Here is a tiny trained network, its code and every weight. The questions are about switching its units off for an input and a class, where a switched-off unit gives its printed mean instead of its output.

import numpy as np


def w(rows, s, z=0):
    codes = np.array(rows[::2]) - 128.0
    scale = np.full(codes.shape[1], s)
    scale[-1] = z or s
    return codes * scale


def f(y):
    return np.maximum(y, 0)


def log_softmax(a):
    a = a - a.max(-1, keepdims=True)
    return a - np.log(np.exp(a).sum(-1, keepdims=True))


def net(x, mask):
    res = np.array(x, float).reshape(1, 2) / 4 @ E
    y = f(res @ A[0][:, :-1].T + A[0][:, -1])
    res = res + np.where(mask, y, B[0][:, -1]) @ B[0][:, :-1]
    return log_softmax(res[-1] @ U[:, :-1].T + U[:, -1])


A, B = {}, {}
E = w([
[123,162,39,103,140,163,102,50,6,78,61,124],'x0',
[92,201,70,145,215,39,188,144,154,91,161,101],'x1',
],0.012)
A[0] = w([
[157,73,154,127,174,156,156,82,205,118,159,80,93],'n0',
[190,26,193,120,73,205,95,125,101,185,75,146,83],'n1',
[133,131,63,120,139,167,82,76,66,90,84,95,54],'n2',
[105,191,103,205,102,81,137,130,146,87,93,101,65],'n3',
[228,14,178,91,126,116,96,103,85,170,110,146,175],'n4',
[120,145,184,186,183,127,82,150,171,204,145,119,65],'n5',
[97,225,109,203,144,87,144,168,146,81,142,49,89],'n6',
[118,102,220,153,98,64,115,211,237,192,133,144,83],'n7',
[129,152,187,182,163,155,142,162,208,163,139,140,86],'n8',
[226,98,137,104,70,198,172,123,144,156,58,174,68],'n9',
[45,176,125,126,176,112,150,115,182,103,111,104,198],'n10',
[118,118,196,226,121,94,165,120,164,216,86,119,71],'n11',
[66,140,97,130,164,105,182,95,183,129,132,94,139],'n12',
[157,129,173,136,114,107,163,165,193,160,148,129,232],'n13',
[128,113,109,87,150,143,95,26,98,102,155,146,228],'n14',
[115,145,131,19,106,118,142,64,53,54,67,117,55],'n15',
[114,84,170,106,156,83,131,171,118,165,101,102,253],'n16',
[183,87,197,73,165,180,105,153,86,143,129,166,220],'n17',
[93,194,94,100,146,68,136,126,157,80,130,54,136],'n18',
[97,117,151,97,114,107,167,97,97,122,68,60,241],'n19',
[136,65,158,159,123,112,134,224,150,135,204,152,135],'n20',
[61,146,102,129,154,132,136,70,105,107,27,91,52],'n21',
[81,182,118,96,162,96,147,64,54,93,83,97,208],'n22',
[107,156,74,211,165,133,116,133,162,105,158,48,71],'n23',
[1,157,95,115,173,89,153,177,147,105,151,130,110],'n24',
],0.0078,0.0073)
B[0] = w([
[74,97,180,138,116,125,135,170,172,102,61,146,160],'n0',
[154,103,147,123,109,169,213,81,151,177,155,203,254],'n1',
[162,153,166,207,107,117,167,130,114,100,91,164,217],'n2',
[100,137,182,108,9,184,218,72,149,137,94,163,159],'n3',
[167,84,73,92,179,138,193,106,142,143,175,124,230],'n4',
[94,149,189,202,49,85,145,119,127,91,61,171,172],'n5',
[144,56,158,107,59,151,169,141,138,174,154,151,200],'n6',
[113,148,113,190,110,120,124,142,95,66,65,158,251],'n7',
[112,161,183,185,71,108,127,165,94,78,135,131,192],'n8',
[164,101,169,150,33,134,187,55,157,184,151,166,196],'n9',
[185,117,128,106,164,174,122,98,76,146,193,158,207],'n10',
[122,128,198,176,90,110,137,146,83,103,112,187,176],'n11',
[198,87,141,126,132,127,169,115,134,158,177,170,189],'n12',
[159,134,65,154,168,137,79,197,117,116,120,122,233],'n13',
[170,160,97,170,177,104,92,196,140,87,147,124,227],'n14',
[90,118,175,179,93,108,159,187,33,87,66,140,211],'n15',
[186,101,28,142,210,70,46,201,173,75,187,95,201],'n16',
[255,60,108,88,161,131,136,135,133,146,202,108,221],'n17',
[184,71,138,119,161,152,184,81,160,170,155,140,203],'n18',
[176,80,98,117,230,89,30,151,108,75,135,107,201],'n19',
[151,109,167,162,131,91,109,182,63,115,104,126,214],'n20',
[116,157,131,162,83,105,167,112,62,124,76,129,188],'n21',
[210,124,134,175,154,144,90,180,118,107,128,142,247],'n22',
[111,110,147,99,22,150,201,76,91,166,138,157,167],'n23',
[171,76,140,162,108,180,178,71,127,147,178,180,199],'n24',
],0.0072,0.013)
U = w([
[143,78,136,119,54,166,211,62,109,216,211,151,84],'0',
[127,143,142,196,68,102,106,147,61,91,19,132,63],'1',
[153,101,58,117,204,104,1,146,127,128,240,93,254],'2',
[103,167,158,110,53,141,125,91,114,152,104,73,99],'3',
[67,158,78,103,78,97,123,85,164,178,102,101,102],'4',
],0.01,0.0057)

Each question gives the input, the list of numbers given to net, and the class t.
The units are the neurons (one row each of A and B). Each row of codes is followed by its name. A weight is (code - 128) times the scale printed after its matrix; where a second scale follows, it is the last column's (A, B and U).
mask holds one flag per neuron, in row order. A switched-off neuron (its flag False) gives its mean, the last column of its row in B, instead of its output. The means were averaged over made-up inputs and are rounded, as every weight is.
A unit's drop is (log p(t) with every unit on - log p(t) with that unit switched off) / (log p(t) with every unit on - log p(t) with every unit switched off).
The circuit of an input: a set's keep is (log p(t) with only the set's units on - log p(t) with every unit switched off) / (log p(t) with every unit on - log p(t) with every unit switched off). Starting from the 12 units with the biggest drops (on a tie, the unit counted first), units are removed one at a time, each time the one whose removal leaves the highest keep (on an exact tie, the one counted first), for as long as the keep stays at least 0.8.
units of the circuit, in order: the units of the circuit, biggest drop first
top k neurons: the k neurons with the biggest drops, biggest first
drop when u is switched off: that unit's drop, to one decimal
input [-5,-3], class 1: top neuron	(n7)
input [-4,2], class 1: units of the circuit, in order	(n7, n4)
input [3,0], class 2: top 2 neurons	(n7, n5)
input [5,5], class 0: top 2 neurons	(n18, n7)
input [7,-7], class 0: top 2 neurons	(n1, n4)
input [-6,-5], class 1: top 2 neurons	(n7, n20)
input [6,6], class 0: top 2 neurons	(n18, n7)
input [1,3], class 2: top 2 neurons	(n1, n9)
input [-7,6], class 1: top 2 neurons	(n7, n1)
input [2,3], class 2: top 2 neurons	(n1, n9)
input [6,7], class 0: drop when n18 is switched off	0.1
input [0,1], class 2: drop when n1 is switched off	0.0
input [6,-6], class 0: drop when n9 is switched off	0.8
input [-5,-4], class 1: units of the circuit, in order	(n7)
